Below are the code and all the weights of a small trained network. Each question names an input and a class and asks about switching units off, where a switched-off unit gives its printed mean instead of its output.

import numpy as np


def w(rows, s, z=0):
    codes = np.array(rows[::2]) - 128.0
    scale = np.full(codes.shape[1], s)
    scale[-1] = z or s
    return codes * scale


def f(y):
    return np.maximum(y, 0)


def log_softmax(a):
    a = a - a.max(-1, keepdims=True)
    return a - np.log(np.exp(a).sum(-1, keepdims=True))


def net(x, mask):
    res = np.array(x, float).reshape(1, 5) / 4 @ E
    y = f(res @ A[0][:, :-1].T + A[0][:, -1])
    res = res + np.where(mask, y, B[0][:, -1]) @ B[0][:, :-1]
    return log_softmax(res[-1] @ U[:, :-1].T + U[:, -1])


A, B = {}, {}
E = w([
[115,215,121,135],'x0',
[76,83,126,50],'x1',
[149,133,3,89],'x2',
[171,151,191,69],'x3',
[18,189,174,103],'x4',
],0.012)
A[0] = w([
[111,161,254,166,213],'n1',
[144,131,194,192,110],'n2',
[161,164,97,98,185],'n3',
[204,165,145,95,233],'n4',
[91,128,95,153,153],'n5',
[142,173,165,145,137],'n6',
[143,61,129,101,149],'n7',
[163,89,70,230,234],'n8',
[169,155,159,162,166],'n9',
[134,81,240,84,212],'n10',
[182,79,208,77,177],'n11',
[176,108,172,209,232],'n12',
[95,127,57,154,231],'n13',
[132,118,97,73,35],'n14',
[19,182,68,105,238],'n15',
[101,76,117,67,199],'n16',
[167,44,176,220,250],'n17',
[44,173,87,91,118],'n18',
[85,193,78,141,254],'n19',
[119,169,233,112,188],'n20',
[203,158,62,119,169],'n21',
[133,207,153,147,101],'n22',
[156,82,150,203,205],'n23',
[62,118,100,102,213],'n24',
[155,109,222,165,111],'n25',
[109,145,150,6,168],'n26',
],0.015,0.0052)
B[0] = w([
[18,190,122,167,231],'n1',
[44,154,84,157,173],'n2',
[179,201,57,53,167],'n3',
[92,200,83,2,177],'n4',
[151,103,154,189,163],'n5',
[109,136,134,161,164],'n6',
[164,83,112,104,166],'n7',
[159,89,4,201,205],'n8',
[69,175,108,104,163],'n9',
[8,51,200,42,213],'n10',
[104,88,140,38,189],'n11',
[96,143,21,114,188],'n12',
[248,126,149,211,189],'n13',
[139,138,131,152,152],'n14',
[169,154,229,201,251],'n15',
[190,85,180,102,188],'n16',
[77,108,78,127,204],'n17',
[160,165,253,133,214],'n18',
[200,152,174,188,210],'n19',
[5,152,185,157,217],'n20',
[159,146,55,97,186],'n21',
[127,147,140,138,176],'n22',
[61,101,79,156,178],'n23',
[196,99,201,166,196],'n24',
[16,146,70,81,181],'n25',
[137,106,237,54,214],'n26',
],0.0082,0.02)
U = w([
[126,22,102,207,229],'0',
[204,225,89,58,124],'1',
[56,2,210,43,209],'2',
[215,139,192,146,149],'3',
[7,120,132,128,38],'4',
[62,171,230,160,2],'5',
],0.012,0.0023)

Each question gives the input, the list of numbers given to net, and the class t.
The units are the neurons (one row each of A and B). Each row of codes is followed by its name. A weight is (code - 128) times the scale printed after its matrix; where a second scale follows, it is the last column's (A, B and U).
mask holds one flag per neuron, in row order. A switched-off neuron (its flag False) gives its mean, the last column of its row in B, instead of its output. The means were averaged over made-up inputs and are rounded, as every weight is.
A unit's drop is (log p(t) with every unit on - log p(t) with that unit switched off) / (log p(t) with every unit on - log p(t) with every unit switched off).
The circuit of an input: a set's keep is (log p(t) with only the set's units on - log p(t) with every unit switched off) / (log p(t) with every unit on - log p(t) with every unit switched off). Starting from the 12 units with the biggest drops (on a tie, the unit counted first), units are removed one at a time, each time the one whose removal leaves the highest keep (on an exact tie, the one counted first), for as long as the keep stays at least 0.8.
circuit, biggest first: the units of the circuit, biggest drop first
k most important neurons: the k neurons with the biggest drops, biggest first
drop when u is switched off: that unit's drop, to one decimal
input [-3,8,-1,-5,8], class 5: circuit, biggest first => n15
input [2,3,-8,7,6], class 2: 2 most important neurons => n10, n26
input [-8,-1,-6,8,5], class 2: 3 most important neurons => n10, n11, n26
input [5,-3,-4,-4,-7], class 0: 3 most important neurons => n8, n20, n10
input [8,-4,6,-8,-3], class 3: 2 most important neurons => n13, n19
input [-8,-6,7,1,-3], class 1: 4 most important neurons => n21, n3, n4, n10
input [-4,-3,0,7,-3], class 2: 2 most important neurons => n11, n10
input [-1,3,-8,1,5], class 4: 2 most important neurons => n1, n20
input [8,4,8,8,0], class 1: 2 most important neurons => n3, n4
input [-2,6,-5,-1,7], class 2: 2 most important neurons => n10, n26
input [-1,2,-5,0,3], class 4: drop when n18 is switched off => 0.1
input [3,1,0,1,-1], class 1: drop when n15 is switched off => 0.1
input [5,-7,4,-1,7], class 3: drop when n10 is switched off => 0.2
input [-4,2,-7,7,6], class 2: circuit, biggest first => n10
